Below are the code and all the weights of a small trained network. Each question names an input and a target symbol and asks about switching units off, where a switched-off unit gives its printed mean instead of its output.

import numpy as np


def w(rows, s, z=0):
    codes = np.array(rows[::2]) - 128.0
    scale = np.full(codes.shape[1], s)
    scale[-1] = z or s
    return codes * scale


def f(y):
    return np.maximum(y, 0)


def softmax(a):
    e = np.exp(a - a.max(-1, keepdims=True))
    return e / e.sum(-1, keepdims=True)


def log_softmax(a):
    a = a - a.max(-1, keepdims=True)
    return a - np.log(np.exp(a).sum(-1, keepdims=True))


def net(x, mask):
    ids = ['αηθπστφω'.index(c) for c in x.split()]
    T = len(ids)
    res = E[ids] + P[:T]
    r = res
    for j in range(2):
        rows = slice(2 * j, 2 * j + 2)
        q, k, v = (r @ M[0][rows].T for M in (Q, K, V))
        z = softmax(np.where(np.tri(T) > 0, q @ k.T / 2**0.5, -1e9)) @ v
        o = O[0][rows]
        res = res + np.where(mask[j], z, o[:, -1]) @ o[:, :-1]
    y = f(res @ A[0][:, :-1].T + A[0][:, -1])
    res = res + np.where(mask[2:6], y, B[0][:, -1]) @ B[0][:, :-1]
    return log_softmax(res[-1] @ U[:, :-1].T + U[:, -1])


Q, K, V, O, A, B = {}, {}, {}, {}, {}, {}
E = w([
[191,179,176,174,67],'α',
[162,153,169,165,52],'η',
[114,108,160,156,17],'θ',
[75,128,97,96,128],'π',
[128,180,134,170,195],'σ',
[173,201,220,48,72],'τ',
[159,250,236,130,190],'φ',
[104,31,67,232,91],'ω',
],0.012)
P = w([
[135,204,6,128,145],'0',
[179,104,109,120,136],'1',
[87,115,183,138,114],'2',
[127,172,97,127,41],'3',
[187,132,117,130,157],'4',
[61,99,183,151,125],'5',
[127,196,104,124,64],'6',
[178,124,124,126,133],'7',
[79,112,195,167,127],'8',
[128,185,97,133,55],'9',
],0.018)
Q[0] = w([
[157,109,72,112,173],'h0',
[90,233,72,172,69],'h0',
[178,113,153,100,157],'h1',
[76,255,71,147,78],'h1',
],0.0088)
K[0] = w([
[142,96,100,123,131],'h0',
[121,189,10,147,139],'h0',
[104,115,126,112,116],'h1',
[157,180,55,119,150],'h1',
],0.014)
V[0] = w([
[5,147,108,103,121],'h0',
[158,81,120,172,60],'h0',
[117,162,95,173,164],'h1',
[161,186,180,33,115],'h1',
],0.015)
O[0] = w([
[24,147,111,177,64,146],'h0',
[201,176,104,188,106,113],'h0',
[115,36,101,137,218,253],'h1',
[111,161,174,8,64,144],'h1',
],0.012,0.0058)
A[0] = w([
[128,47,118,195,139,121],'n0',
[201,131,176,2,152,84],'n1',
[100,167,50,210,87,91],'n2',
[199,4,71,91,50,253],'n3',
],0.0058,0.0056)
B[0] = w([
[203,105,161,180,140,220],'n0',
[159,140,158,209,72,228],'n1',
[181,181,146,118,12,224],'n2',
[204,253,171,92,254,254],'n3',
],0.0074,0.0064)
U = w([
[210,179,108,74,173,130],'α',
[166,209,102,110,144,248],'η',
[115,254,72,155,52,255],'θ',
[31,96,95,180,44,239],'π',
[90,42,177,182,149,167],'σ',
[69,193,132,77,41,3],'τ',
[58,120,226,83,149,78],'φ',
[120,68,195,224,104,16],'ω',
],0.009,0.0025)

Each question gives the input, a string of symbols that net reads in full, and the target symbol t.
The units are the heads (2 rows each of Q, K, V and O) and the neurons (one row each of A and B). Each row of codes is followed by its name. A weight is (code - 128) times the scale printed after its matrix; where a second scale follows, it is the last column's (O, A, B and U).
mask holds one flag per unit, heads first, then neurons. A switched-off unit (its flag False) gives its mean, the last column of its rows in O or B, instead of its output. The means were averaged over made-up inputs and are rounded, as every weight is.
A unit's drop is (log p(t) with every unit on - log p(t) with that unit switched off) / (log p(t) with every unit on - log p(t) with every unit switched off).
The circuit of an input: a set's keep is (log p(t) with only the set's units on - log p(t) with every unit switched off) / (log p(t) with every unit on - log p(t) with every unit switched off). Starting from all 6 units, units are removed one at a time, each time the one whose removal leaves the highest keep (on an exact tie, the one counted first), for as long as the keep stays at least 0.8.
circuit, biggest first: the units of the circuit, biggest drop first
top k neurons: the k neurons with the biggest drops, biggest first
heads that matter: for each layer, one digit per head in row order, 1 if its drop is at least 0.15 and else 0, layers parted by /
drop when u is switched off: that unit's drop, to one decimal
input φ φ φ θ τ φ φ π η ω, target φ: circuit, biggest first : [h0; h1]
input α η θ π φ φ α, target α: circuit, biggest first : [h0; h1]
input π θ α π, target π: heads that matter : 10
input τ α θ α φ θ τ θ σ φ, target τ: circuit, biggest first : [h1]
input φ τ η φ φ η, target φ: heads that matter : 11
input α φ η τ, target α: circuit, biggest first : [h0; h1]
input θ θ α π θ, target θ: heads that matter : 11
input α θ τ, target τ: top 2 neurons : [n3; n0]
input ω θ τ π θ α π, target ω: circuit, biggest first : [h1; n0]
input η π ω π σ α θ, target η: circuit, biggest first : [h1; n3; h0]
input π ω α α α τ θ σ σ τ, target π: circuit, biggest first : [h0; h1]
input π θ π θ α σ θ θ τ η, target π: heads that matter : 10
input τ θ ω θ θ α ω, target τ: heads that matter : 01
input ω τ π η, target ω: circuit, biggest first : [h1]
input φ φ θ π, target φ: heads that matter : 10
input σ ω θ ω, target σ: heads that matter : 11
input φ τ τ θ τ θ θ, target φ: heads that matter : 10
input σ η φ σ ω θ φ, target σ: heads that matter : 01
input ω η π φ, target ω: heads that matter : 01
input σ θ φ σ ω, target α: circuit, biggest first : [h0]
input σ φ φ τ, target σ: heads that matter : 11
input τ φ π η, target τ: drop when n3 is switched off : 0.0
